In the rows, 128 means zero.
Each name stands for a flat space through zero: a line, a plane or more. A row that begins with a name and a colon came from that space; any other row is followed by the name of the space it lies nearest, among the names in its block.
fumfube: [147 128 171 129 149 117  93 166 119  93 142 152 149 114 117 134 160 108
 105 158 117 114 108 128 157 117 128 122 125]
funundudab: [121 147 126 133 131 150 119 130 147 155 137 101 130 135 135 128 141 108
 115 152 117 108 129 101 126 126 164 129 139]
feflolo: [112 132  90 142 106 104 123 129 157 116 130 130 123 104 138 133  99 120
 164 121 144 157 122 134 115 173 130 149 154]
fazafmuzek: [117 172  74 102 140 113 120 137 144 180 127  78 111 171 134 138 178 137
 137 131 163 102 133 167  59 143 159 141 186]
fumfube: [130 141 138  87 153 143 118 149 164 112 160 211  54 122 126 109 161 131
  79 119 105 137 142 126 128 111 134  85  92]
fumfube: [137 132 158 135 135 129 100 146 115 102 132 138 135 121 121 132 136 121
 107 147 126 119 118 129 140 110 130 131 112]
fazafmuzek: [118 180 120 113 145 123  66 163 161 135 151 155  91 130 138 125 177 121
  84 157 133 132 121 131  89 125 179 148 133]
fumfube: [133  73 123 150  96 109 187 100 118 117 104 132 162 114 129 129  85 136
 178  76 129 161 133 134 162 149  70 121 120]
funundudab: [130 127  90 111 123 117 172 119 149 166 132 133 124 122 124 108 137  99
 148  93 130 143 144 145 147 162 125 109 154]
feflolo: [130  81 145 141 103 143 170 111 125  86 123 119 130 130 118 144  86 133
 176 111 121 113 119 132 173 129  48  78 112]
fazafmuzek: [112 135 123 100 144 141 143 104 104 142 121 160  92 135 128 105 116 159
 126 127 121 154 114 114 123 130  95 131 114]
feflolo: [135  96 125 147 118 118 159 121 123 119 121 115 160 107 120 136 114 119
 174 113 123 128 125 124 153 157  87 125 147]
feflolo: [123 124 131 136 128 106 108 153 141  83 126 145 127 119 138 146 126 130
 136 133 138 136 107 131 119 138 122 135 136]
fazafmuzek: [132 103 121 116 123  83 133 140 139  86 131 183 122 114 129 134 121 149
 153 101 137 167 119 160 129 151  89 119 129]
fumfube: [125 128 128 126 115 120 126 127 125 114 126 150 114 127 126 123 122 132
 134 116 137 147 119 148 140 130  96 123 113]
fumfube: [144 118 166 147 143 130 101 153 119  97 136 134 152 107 118 141 148 121
 116 151 112 108 121 111 140 117 126 136 121]
funundudab: [135 112 112 113 124 106 146 134 167 134 148 182 111 113 125 120 157 132
 145  94 115 160 140 145 136 158  96 106 128]
feflolo: [151  87 139 150 134  97 144 149 133 104 130 144 173  91 118 144 153 120
 162 108 114 131 130 125 146 159  93 134 148]
funundudab: [128 110 137 130 152 117 138 137 117 123 116 111 166 131 138 145 136 137
 145 146 118 117 106  97 120 141 130 140 162]
fazafmuzek: [121 104 137 116 136 149 180 112 121 125 114 126 131 138 136 120  97 116
 134 121 112 124 116  94 167 125 115  91 127]
fazafmuzek: [142  84 141 133 124 105 161 138 117  75 120 140 150 113 118 141 107 118
 165 105 132 126 116 146 169 143  74  97 135]
funundudab: [118 136 127 127 100 165 122  87 123 137 138 132  83 136 119 114  85 157
 122 127 124 137 150 136 125 104 109 117  76]
fumfube: [163  63 200 204 148 115 134 153  52  68  82  76 252  84 115 168 130 115
 151 139 116  85 105  78 162 117  97 182 139]
feflolo: [117 139 115 129 143 113 123 140 120 123 112 118 138 123 139 133 129 124
 134 137 141 131 107 115 109 146 143 157 160]
funundudab: [141 122  93 113 113 114 189  91  93 162 118 123 139 106 103  85  79  89
 149  82 145 154 158 168 179 155 122 117 138]
fazafmuzek: [118 127 141 132 114 149 122 109 135 146 142 109 139 145 130 131 114 136
 145 165 108 126 110 108 147 131 112 114 127]
funundudab: [115 140 185 150 146 161  61 161 148 113 136 117 134 158 151 166 187 159
  95 196  98  92  87  67  95  88 133 144 111]
feflolo: [139 118 158 118 142 145 134 125  98 116 124 126 126 145 116 130 132 142
 114 133 122 103 127 131 140  95 106 107 106]
fazafmuzek: [139 139 112 130 141 151 153 114  83 147 115  67 129 124  99 122 124 108
 138 121 146  76 150 145 127 125 123 132 149]
fazafmuzek: [118 135 112  95 146 103 130 145 152 115 126 199  88 124 148 113 139 138
  98 100 132 173 127 129 107 132 151 128 120]
feflolo: [143 103 119 171 108 113 140 115 114 134 120  83 188  95 116 139 105 114
 170 119 130 123 146 127 136 155 128 161 151]
fazafmuzek: [159 127 164 140 130 100 102 172 102  67 125 207 116  78 103 109 161  92
  82  84 145 151 137 176 170 105  99 137  73]
fazafmuzek: [135 125 138 128 124  95  94 164 160  81 150 177 123 107 130 138 140 118
 125 132 128 148 117 149 137 141 128 119 126]
fumfube: [116 144 117 106 170 124 125 142 121 151 120 113 129 149 138 138 174 151
 134 153 126 111 101 103  84 143 130 148 176]
feflolo: [117 139 124  97 154 154 156 110  93 139 112 121  97 149 125 111 112 137
 115 129 132 113 121 117 127 112 121 114 126]
fumfube: [142 107 156 110 158 113 137 161 140  99 140 186 129 114 125 128 170 120
 120 123 104 133 111 116 158 135  99  99 129]
fumfube: [ 93 159 125  80 130 154 109 127 166 116 143 207  18 164 149 112 138 170
  90 127 123 161 108 128 104 103 101  90  76]
funundudab: [124 123 138 124 138 104  86 179 189  83 146 191  92 132 147 162 200 167
 121 121 121 137 113 133  78 128 103 123 119]
funundudab: [147 101 161 142 104 134 141 105 108 144 141 122 172 125 105 120 120 121
 153 137 105 133 126 137 193 128  76 106 109]
fazafmuzek: [127 109 110 126 126 164 198  73  95 174 104  74 140 139 123 112  79 129
 143 105 122 110 158 104 138 121 134 118 130]
fumfube: [113 143 128 130 130 145 120 133 141 136 124 107 121 146 143 135 136 123
 120 147 128 114 113 106 117 121 144 128 136]
fumfube: [158  80 156 157 128  98 142 147 119  96 131 141 190  85 109 141 142 108
 164 116 111 130 124 128 175 155  82 128 140]
funundudab: [126 142  88 114 121 120 173  97  74 136  94 106 116 119 115  94  62  99
 127  84 174 141 149 169 143 130 146 138 132]
feflolo: [155  90 129 169 136 106 158 129  93 112 106 104 199  65 113 129  98  92
 147 102 126 125 154 107 151 153 153 169 152]
feflolo: [ 97 136 114 119 130 154 149 126 153 117 110 114  94 153 160 134 100 120
 117 128 133 119 111  91 117 119 154 108 132]
funundudab: [139 122 144 143 106 127 119 125 120 112 135 131 138 115 115 124 107 112
 127 127 130 132 135 148 162 119 119 119 104]
feflolo: [106 160 124 100  94 159 104 107 170 155 159 145  59 182 135 119 132 154
 112 144 126 138 126 158 124 101 109  79  85]
funundudab: [108 169 102 107 143 160 128 111 116 174 116  95  88 161 135 116 139 142
 104 135 142 108 134 121  82 110 155 142 132]
[139 133 133 139 116 123 135 131 111 137 123 100 160 124 117 119 124  81
 127 127 140 117 128 147 170 128 137 123 136] -> funundudab
[115 127 141 117 157 158 128 123 120 123 115 136  99 144 143 134 133 170
 100 136 113 115 126  81  86  98 138 136 108] -> fumfube
[141 135 144 105 168 111  95 168 146 128 144 166 116 141 130 143 216 161
 100 136 115 117 127 132  82 116 132 132 133] -> feflolo
[111 150  80 106 127 122 161 100 115 185 104  74 136 166 143 117 108 127
 138 121 156 129 131 139 101 139 169 138 170] -> fumfube
[119 169 136 115 145 118  74 161 151 152 136 141 123 157 150 131 191 132
  81 160 130 133 107 122  93 111 178 149 134] -> feflolo
[148 112 133 150 114 131 141 100  80 124 121 100 159 100 100 118  78 119
 143 119 134 122 155 144 153 125 123 144 116] -> feflolo
[150  90 185 175  77 134 116 117 134 109 143 150 177 103 120 124  98 106
 122 127  98 155 138 123 209 105 108 112  63] -> fazafmuzek
[139  91 139 151 117 125 154 127 128 103 122 120 157 109 123 141 111 117
 156 112 120 121 131 120 156 138 101 117 130] -> feflolo
[142 109 152 175 118 121 106 146 108  96 118  69 181 123 116 170 142 130
 165 149 139  82 113 136 123 129  92 150 148] -> fazafmuzek
[149 130 154 130 112 126 102 128 123 123 153 180 118 106 105 106 139 122
 104 120 117 153 146 159 165 112 106 120  76] -> funundudab
[133 174 112 112 129 147  93 128 146 186 157  96 102 160 114 126 185 134
 108 149 133  93 155 163  89 112 155 124 134] -> funundudab
[150 122 134 139 127 112 103 142 146 135 149 143 142 112 118 136 166 139
 121 122 117 129 157 143 108 127 143 141 122] -> feflolo
[149  97 160 173 121 138 138 132  97  98 107  99 172 101 116 141 115 107
 126 113 127 100 142 115 154 106 121 142 108] -> fazafmuzek
[102 167  91 112 126 150 110 103 137 168 131 102  83 158 139 125 120 164
 123 145 140 126 137 127  65 123 155 147 133] -> fumfube
[132 134 128 120 130 126 123 123 111 124 131 157 109 113 115 111 124 134
 120 117 131 145 135 143 133 127 111 135 109] -> fazafmuzek
[143 114 162 133 157 138 150 128  69 135 101  94 178 136 119 127 139 117
 117 140 122  96 114 105 154 106 122 137 136] -> feflolo
[120 154 113 133 115 131 110 130 141 146 135 100 126 136 129 129 131 109
 131 144 141 120 124 140 124 135 147 133 143] -> fumfube
[110 167 122  85 143 105  94 159 149 103 142 217  66 125 141 102 142 118
  90 134 138 179  95 145 134 136 134 118 116] -> feflolo
[144 121 151 167 120 118 106 134 104 129 117  85 193 119 125 142 128 113
 125 146 132 113 130 123 135 117 156 164 134] -> feflolo
[116 129 121 120 148 137 126 115 114 120 119 129 111 127 137 131  99 164
 122 139 125 130 130  99  87 123 150 150 129] -> funundudab

Rows lie near named flat spaces through zero. A row that begins with a name and a colon came from that space; any other row is followed by the name of its block's space that it lies nearest.
fos_zef: [108 150 123 118 132 121 125 124 123 138 119 132 129 130 148 110 109 118
 135 141 126 159 114 140 126 133 121 155 111]
sele_domot: [130 125 129 108 125 136 148 127 143 123 124 120 125 124 100 151 174 149
 115 106 118  65 176 135 143 120 110  83 139]
fos_zef: [ 80 136 105 122 143 101 142  90 134 126 104 193 125 125 118 162 137 121
 144 122  94 129 113 113 124 146  95 126 131]
bidut_tavan: [ 90 141 141 106 134 162 114 115 130 166 127 158 132 161 132 136 133 157
 139 116 159  94 120 134 120 103 126  98 137]
sele_domot: [157 108 147 127 117 163 126 129 130 141 154 105 131 148 119 121 156 143
 104 123 164  97 153 128 119 107 132 107 144]
fos_zef: [139  89 111 117 129 129 114 115 143 113 116 149 123 127 129 136 164 152
 116 109 128 156 120 142 131 134  89 198 105]
vozul_kerag: [111 184 139 152 124 114 115 123 101 145 147 110 173 131 141 105  95  74
 141 152 120 158 111 123  67 173 154 140 168]
vozul_kerag: [134 161 157 118 131 150  78 146 118 140 137  69 190 172 179  91  99 118
 145 133 152 180 117 146  73 142 149 179 148]
fos_zef: [120 159 122 117 147  83 122 104 121 119 111 171 148 140 126 154 138 157
 123 108  79 132  94 127 103 189 112 198 125]
fos_zef: [ 68 116 101  82 139 151 118 105 158 140 100 197 106 125 110 174 181 181
 142  86 127  70 136 160 154 109  73 115 117]
fos_zef: [ 96 115 117 108 133 139 113 123 139 135 100 160 119 123 138 127 134 140
 147 115 140 152 112 146 141 112 102 154 105]
vozul_kerag: [128 132 133 135 134 112 130 108 121 128 127 154 134 124 119 133 135 108
 130 127 120 130 119 114 102 155 124 125 153]
fos_zef: [134 110  92 153 128  91 159  91 128 111 142 165 111 128 114 153 138 128
  96 145  91 147 112 101 135 148 102 173 104]
fos_zef: [136 183 137 135 121 120 137 143 106 144 158  83 138 132 138 100  97 112
 111 157 122 113 138 138 117 145 161 118 133]
bidut_tavan: [118 138 127 139 116 132 115 128 118 140 131 125 143 109 129 105 129  98
 133 134 139 156 120 142 102 145 127 155 138]
sele_domot: [134 184 149 114 146  68 132 142  99 131  88 145 129 114 145  97  83 135
 135 129  94 170  74 135 127 181 151 196  93]
vozul_kerag: [133 133 142 117 139 103 140 108 121 130 105 156 131 130 128 120 136 121
 125 123 119 151 115 118 114 152 114 151 126]
sele_domot: [133 126 112 103 142 115 130 128 140 110 120 126 106 130 146 131 123 143
 123 131 111 134 134 143 156 127 108 147  99]
vozul_kerag: [127 105 122 123 126 145 125 129 135 134 129 144 105 128 124 132 137 153
 122 122 146 116 123 135 151 103 122 128 109]
sele_domot: [132 130 126 106 151  92 146 132 136 103  95 147  97 110 130 140 114 129
 142 122  96 120 130 122 163 135 122 101 114]
bidut_tavan: [141 137 139 134 137 104 140 131 119 121 120 133 128 136 128 134 107 137
 128 129 110 130 111 106 132 138 147 126 123]
bidut_tavan: [125 131 156 131 134 146  97 133 120 145 127 138 153 153 135 130 118 141
 147 113 152 127 100 119  97 128 153 124 156]
vozul_kerag: [131  93 137 175 127 124 114  94 106 150 141 236 109 110  80 157 146 134
 126 109 148 106  57  89  92 156 146 127 167]
bidut_tavan: [109 138 113 119 137 108 138 106 127 130 118 164 107 109 128 125 129 107
 130 136 115 138 121 135 130 146 105 134 122]
bidut_tavan: [137 106 150 160 127 122 118 124 117 123 118 141 155 130 125 127 115  95
 151 125 138 172  99  89  91 137 148 127 161]
sele_domot: [127 136 116 117 131 128 158 128 143 112 142  96 116 133 123 147 132 120
 120 140 108  78 184 123 154 109 121  53 137]
bidut_tavan: [119  87 126 166 114 138 136 114 126 135 128 168 128 120  96 150 143 123
 133 120 143 130 108  92 121 111 133 110 142]
fos_zef: [106  88  81 169 135  87 200  67 136 109 141 205  80 135  97 189 123 113
 107 161  85 120 119  52 164 108 102  79 110]
bidut_tavan: [105 122 108 109 127 164  59 129 142 123 134 109 145 101 165  97 140  72
 162 129 158 181 139 189  86 146  92 170 160]
vozul_kerag: [122 125  93 120 136 102 179 135 143 109 125 144  71 132 113 172 112 192
 104 134  83  72 134 115 218  92 127  99  60]
fos_zef: [142  61 130 135 122 151 110 139 143 115 105 137 118 116 130 124 139 131
 145 111 161 174 114 124 143  93 118 148 112]
sele_domot: [122 123 147 131 128 127 115 131 120 137 101 149 145 125 126 121 127 129
 147 110 139 156  99 121 111 135 135 150 132]
fos_zef: [115 132 105 194 114  86 165 119 106 125 141 172 115  95  83 159 104 112
 122 145  89 118  89  79 136 147 160 112 127]
sele_domot: [122  54 124 146 130 147 126 110 140 128 118 219  76  92  80 169 163 134
 144  99 157  84 109 102 148 101 120  59 153]
vozul_kerag: [126 126 122 102 133 139 132 128 148 111 125  85 135 136 148 123 139 106
 134 134 126 132 180 142 134 112 102 101 135]
sele_domot: [129 112 152 131 126 148 121 122 113 166 126 181 105 136 117 117 128 161
 121 118 173 118  84 121 130 109 144 132 116]
sele_domot: [134 180 136 128 142  69 129 139  99 126 103 141 129 108 144 100  80 120
 133 138  91 174  75 134 122 186 151 197 101]
vozul_kerag: [101 143 103 169 115 128 134 121 114 145 165 158 109 104 102 146 110 113
 125 148 123  90 109 118 128 133 152  92 144]
bidut_tavan: [135 155 133  82 144 142 102 138 135 132 136 111 120 144 150 122 134 164
 121 117 132  88 144 172 134 136 121 135 125]
bidut_tavan: [136 132 101 127 135  90 146 126 130 103 124 138  97  98 126 132 120 120
 118 139  90 134 127 135 156 150 114 149 102]
sele_domot: [ 98 148 114  78 144 119 146 127 148 124  95 133 116 142 140 143 136 170
 130 115 102 108 149 150 171 111  95 130  85]
vozul_kerag: [141  83 129 135 137 141 120 111 144 110 136 150 125 141 115 166 152 130
 135 112 134 103 137 101 118 118 120  84 166]
vozul_kerag: [119 157 101 101 129 123 140 140 145 107 134  76 122 111 139 126 134 112
 124 140  97 104 188 164 153 130 105 106 120]
[114 124  82 125 131 117 147 115 145 108 147 144  88 104 112 162 142 129
 114 137  95  79 155 138 164 128 103  96 121] -> sele_domot
[167  78 146 121 136 136 112 132 141 105 112 120 134 145 140 129 142 140
 132 109 145 162 125 115 125 117 120 152 129] -> fos_zef
[110  73 146 158 127 165 113 115 134 143 125 181 140 160 106 172 136 152
 155 103 166 113  95  75 113  84 147  76 162] -> bidut_tavan
[153 107 122 140 120 133 138 131 131 122 149 125 113 130 109 145 144 156
 102 124 128  94 135 121 145 118 133 122 121] -> fos_zef
[105 109  88 177 131  82 196  79 127 115 145 206  88 126  80 197 123 125
 108 150  75  88 113  54 158 124 123  68 124] -> fos_zef
[120 155 113 114 142 126 107 118 131 124 153 128 128 141 142 142 125 135
 124 133 112  99 133 148 114 153 121 132 145] -> vozul_kerag
[186 100 148 140 122 132 118 141 128 106 140  81 147 132 132 112 140 112
 116 126 140 153 144 120 107 138 138 145 148] -> fos_zef
[104 155 110 127 127 117 124 129 129 123 125 109 151 132 145 125 112 117
 137 139 105 158 127 139 121 140 120 163 116] -> sele_domot
[114 154 118 141 110 117 161 150 123 127 124  84 131 105 124 110 105 100
 129 151 110 138 153 129 152 114 141 106 107] -> vozul_kerag
[123 186 145  97 121 153  99 160 118 156 140  73 146 128 152  84 119 135
 127 130 149 110 146 187 116 137 144 143 127] -> fos_zef
[148 112 128 122 113 163 117 151 134 136 147  96 114 125 126 114 144 155
 109 124 159 102 148 156 149 100 133 128 112] -> fos_zef
[107 129  99 163 110 151 125 115 123 145 181 126 123 133 126 133 116 109
 114 161 142 118 126 125 119 114 135 116 137] -> sele_domot
[126  50 156 150 120 180  90 121 131 150 112 181 132 136 118 129 146 132
 158 100 203 162  85 102 104  85 134 121 153] -> sele_domot
[181  48 143 132 131 159 108 123 138 121 140 158  86 124 116 131 159 143
 115 111 179 115 121 118 136 103 125 110 142] -> sele_domot
[167  87 149 113 128 157  97 135 138 122 125 103 144 152 148 109 152 145
 122 111 166 163 132 138 113 115 116 173 127] -> sele_domot
[162  61 134 128 123 168  97 130 152 104 134  98 146 141 137 131 166 119
 133 111 163 153 155 127 110 105 108 134 155] -> sele_domot
[ 95 119  98 166 110 128 161 124 123 141 143 158  92  99 100 142 110 116
 125 152 126 109 118 109 163  98 139  83 109] -> fos_zef
[119 103 147 139 129 153 129 128 134 137 125 139 141 168 122 157 122 157
 142 115 148 110 119  89 131  84 148  80 140] -> bidut_tavan
[127 113 116 196 132  67 175 111 105 115 124 191 107 126 104 163  71 123
 128 153  85 159  57  43 147 133 168 126 104] -> fos_zef
[126  69 110 117 120 167 130 120 157 122 130 135 100 121 117 142 172 137
 122 117 157 110 163 138 157  80  91  99 121] -> fos_zef

Rows lie near named flat spaces through zero. A row that begins with a name and a colon came from that space; any other row is followed by the name of its block's space that it lies nearest.
toklovos: [135 116  95 127 130 122 120 100 114 113 138 162 119 169 121  99 127 144
 147 107 134 142 149 128 127 141 113 137 113]
bagdag: [142 147 121 107 126 119 116  93  93  87 180 127 115 149 136  16 148 118
 162  87 184 154 135 150  85 189 117 114 135]
nudinbek: [167 141 107 142 124 109 114 116 121 126 134 134 149 102 122 103 110 100
 127 139 143 128  88 157 147  83 138 133 132]
bukrenam: [159 135 125  97  88 144 118 160 160 113 179 126 121 156 115  63 100  87
 171 123 166 112 118 159 102 128 111 153 199]
nudinbek: [137 152 145 157 141 136 123 122 125 141 102 109 137 100 124 135 127 119
 133 157 137 131  91 177 143 122 158 130 111]
nudinbek: [111 142 158 118 153 120 132 129 123 136 127 136 141 144 141 127 158 121
 132 136 139 132 123 106 110 144 131 130 142]
bagdag: [118 155 144 127 152  98 136  96  91 112 139 129 143 110 145 100 155 123
 120 126 154 153 123 132 124 137 137 108 117]
toklovos: [124 124 133 135 152 122 136  92 115 122 136 152 111 179 121 119 127 147
 137 127 151 159 168 139 114 142 119 146 130]
toklovos: [ 78 157 153 122 141 105 130 111 101 127 130 113 166 125 149 141 166 120
 121 149 135 124 128 108 140 127 133  99 123]
toklovos: [132 112 120 121 114 138 131 133  63  79 159 110 112 141 107 112 104 112
 151 161 142 147 139 182 174 102 170 102 131]
toklovos: [160 115  94 119 100 121 130 100 167 140 110 148 117 119 125 132 104 152
 124  86 106 129 148 113 113 137  81 151 124]
bukrenam: [131 128 116 142 126 164 112 155 148 156 111 109 137 117 120 146 127 119
 129 125 102 106 105 129 115 150 142 116 103]
nudinbek: [119 124 133 109  89 140 111 145 159 127 124  99 116 112 143 107 141 136
 138 102 121  93 120 101 111 161  99 128 142]
toklovos: [173 136 118  99  87 121 128 128 210 158 119 132 131  92 138 115 109 123
 121  77 118 106 118  95  76 143  65 161 168]
bagdag: [131 126 138 130 131 137 115 144 143 138 126 129 126 147 128 118 135 121
 140 134 135 114 113 121 116 133 127 144 145]
toklovos: [129 141 120 139 102 114 120 133 183 153 119 119 149  92 137 144 116 123
 103 122 120  94 108 112 130  93  96 143 141]
bagdag: [115 164 137 125 154 104 130 114 125 145 109 143 168 100 152 124 170 122
 123 118 125 129  95 105 117 148 129 115 104]
bagdag: [109  93 106 153 102 157 105 114 161 133  89 113  79 143 127 137 130 196
 133  93 100 104 158 113 128 174  94 144  84]
bagdag: [130 114 159 145 165 138 133 148 100 137  95 118 115 109 129 163 144 133
 113 156 112 139 105 124 140 125 173 122 109]
nudinbek: [119  80 108 125  82 159 124 174 163 123 113 121  90 136 115 166  99 158
 131 128  87  91 147 114 162 108 115 143 132]
bagdag: [109 142 116 121 111 131 140 123 145 132 122 124 137 107 132 144 127 141
 123 109 110 124 142 128 128 147 113 113 106]
bukrenam: [218 117  72 103 108  99 143 129 154 126 142 205 143 126 103 117  63  96
 140 119 122 145 112 149 145  52 111 174 170]
nudinbek: [108 112 133 145 141 128 135 149 111 126 127 134 131 145 117 175 116 126
 115 172 118 125 134 133 172  73 155 128 130]
bukrenam: [108 125 128 147 147 135 134 132 128 140 109 137 129 136 124 163 132 144
 119 139 112 130 135 128 141 124 140 128 102]
bukrenam: [114 112 125 142 109 160 123 171 138 130 116  90 112  92 125 153 122 136
 113 129  99 102 117 130 144 131 146 107 103]
toklovos: [115 123 127 177 142 134 118 143 153 155 102 120 129 112 125 168 122 142
  97 147 114 106 109 130 150  92 138 139 103]
bagdag: [100 126 145 134 120 154 120 150 164 144 100 113 112 132 136 141 146 154
 139 122 114 100 124 115 120 164 118 140 119]
bagdag: [138 123 100 112 110 116 110 118 140 118 136 162 131 161 132  86 134 132
 158 105 135 115 125 112 127 133  97 150 140]
toklovos: [148 128  88 131 128 132 104 118 170 159 106 170 144 153 128 114 136 137
 147  92 109 110 111 101 103 155  96 155 109]
nudinbek: [128 116 119 153 125 137 110 124 131 128 104 118 107 117 130 121 134 154
 128 120 121 116 115 133 140 138 129 133  97]
bukrenam: [132  96 108 148 126 125 130 117 126 118 133 136  98 142 117 141 104 155
 107 122 123 136 162 126 142 103 118 138 118]
toklovos: [143 124  78  90  87 101 117  70 126 118 116 144 145 117 143 107 137 148
 139  69 100 128 149  83 120 161  73 114 107]
bagdag: [150 108  79  84  71 114 127 154 173 118 137 186 141 158 119 128  93 120
 162 118 105  95 130 106 162  76  84 167 176]
bagdag: [102 115 164 167 155 139 111 108 106 123 112  93  86 144 135 118 155 164
 120 139 151 134 139 133 121 158 141 131 106]
bukrenam: [148 141 129 114 167 126 152 153 134 159 111 183 166 137 120 168 129 100
 134 145 106 144 104 121 123 115 153 139 132]
toklovos: [ 43 154 168 143 177 108 168 146 102 122 135 140 149 128 144 179 162 141
  96 165 133 140 148 122 162 104 159 102 105]
nudinbek: [123 149 130 136 160 109 122  88 114 136 112 157 145 151 137 111 157 137
 143 125 142 145 121 127 119 150 125 138 108]
toklovos: [143 135 132 122 124 116 105  97 145 143 126 121 134 136 142  95 147 126
 131 103 143 120 122  96  86 157  94 140 144]
bukrenam: [126  98 149 102 118 128 164 152  79  96 126 105 104  88 124 177 111 131
 107 153 100 150 150 129 169 100 164  96 133]
bagdag: [163 123 106  98 132 126 139 161 114 126 144 172 158 143 111 137 107  83
 148 147 114 135 106 131 145  88 153 130 154]
nudinbek: [ 70 125 140 148 151 132 128 101 104 123 116 113 113 147 140 141 165 172
 116 119 125 136 166 109 125 173 127 105  80]
bukrenam: [117 122 131 122 151 107 138  95  97 119 130 153 128 161 131 134 141 142
 127 130 133 154 159 110 130 129 124 128 124]
bukrenam: [ 94 144 181 142 156 138 134 142 139 138 140 104 116 142 138 123 151 128
 118 142 160 127 134 127  96 151 134 133 147]
nudinbek: [145 107  97 139  86 137  98 133 160 119 110 110  93  90 138  88 129 161
 128  79 114  94 107 115 127 151  98 135 101]
bukrenam: [100 117 148 153 135 135 136 111 107 123 112  94 105 118 126 166 126 157
 104 147 123 139 157 141 148 125 141 114 103]
nudinbek: [143 145 134 120 116 126 114 121 134 131 130 111 138 111 136  97 136 111
 139 120 141 120 104 133 110 144 121 126 140]
bukrenam: [147  92 116 128  89 164 102 135 131 111 167  73  83 145 111  90  99 125
 128 107 141 117 158 134  96 151 114 118 150]
nudinbek: [145 144 113 107  92 118 136 143 180 129 131 133 129  74 143 101 121 129
 122  82 122 109 110 118 111 138  92 135 137]
[138 134 116 132 131 127 170 130 107 136 141 111 157  79 105 207  76  99
  78 155  99 158 153 159 153  70 160  87 115] -> bagdag
[112 127 130 141 154 148 122 124 123 150 117 128 135 160 122 150 142 132
 130 133 118 132 139 119 109 157 138 122 106] -> bukrenam
[132 150 138 124 150 109 137 122 137 138 120 158 144 123 140 117 147 125
 130 121 137 137 110 120 115 134 123 141 130] -> nudinbek
[140 132  98 122  99 116 122 116 139 118 140 128 135 108 130 106 114 127
 125 104 127 120 127 130 132 119 105 123 125] -> nudinbek
[110 132 155 120 135 135 150 142  98 105 148 114 116 131 123 132 124 121
 132 153 143 146 143 158 141 125 157 113 139] -> bagdag
[164 151  82  97 101 101 120 124 171 147 144 169 183 120 132 106 115  90
 137  97 120 109 102 101 110 106  86 140 154] -> bagdag
[189 133 100  95 100 122 153 151 192 132 136 165 112  72 132  89 100 127
 123  57 118 132 114 123  84 148  89 152 143] -> nudinbek
[136 133 110 146 119 127 137 123 123 122 136 118 132  98 116 141  98 123
 110 136 126 136 130 165 152  96 140 115 111] -> nudinbek
[175 106 113 106 115 123 130 167 140 133 131 158 139 129 114 145  96  93
 133 147 111 117 102 116 146  67 135 152 174] -> bagdag
[144 107 128 134 159 115 150 122  55 102 138 140 123 128 110 156 108 116
 112 167 126 172 140 154 170  77 181 108 119] -> bagdag
[106 153 156 107 131 122 129 160 121 123 149 111 154 109 147 109 158  96
 129 137 142 112  98 111 119 133 141 106 150] -> toklovos
[164 101 102 137 101 143 139 135 146 122 122 132  96 115 103 148  73 141
 124 126 112 134 144 165 150  98 127 147 128] -> toklovos
[137 157 131 116 155 108 144  87  92 123 164 132 154 132 128 104 132 100
 119 119 157 171 147 140  92 145 133 102 131] -> nudinbek
[103 112 157 138 153 129 115 124  98 109  94 133  90 144 147 104 179 172
 150 128 134 130 117 113 140 171 142 137 100] -> bagdag
[121 122 129 153 147 133 119 133 136 147 106 128 125 123 132 145 141 142
 112 128 116 120 116 113 126 132 134 131 103] -> toklovos
[ 95 119 144 156 146 143 142 140 109 125 123 102 111 116 123 169 126 146
 100 149 119 136 148 143 148 120 157 107  99] -> nudinbek
[124 113 137 125 112 145 131 125 111 111 141  98 105 141 116 133 109 131
 134 142 134 136 157 151 135 130 135 120 141] -> bukrenam
[167 122  82 110 117 103 126 111 115 116 153 169 150 143 117 107 103 104
 136 118 129 139 128 126 139  89 117 133 143] -> bagdag
[104 140 126 139 126 150 125  80 107 128 119  96 123 146 120 135 131 149
 142 124 129 147 167 160 119 183 128 104  89] -> nudinbek
[121 150 156 124 171 123 140 129 133 149 132 156 148 163 131 131 148 112
 135 141 147 144 126 120  97 142 134 144 146] -> bukrenam
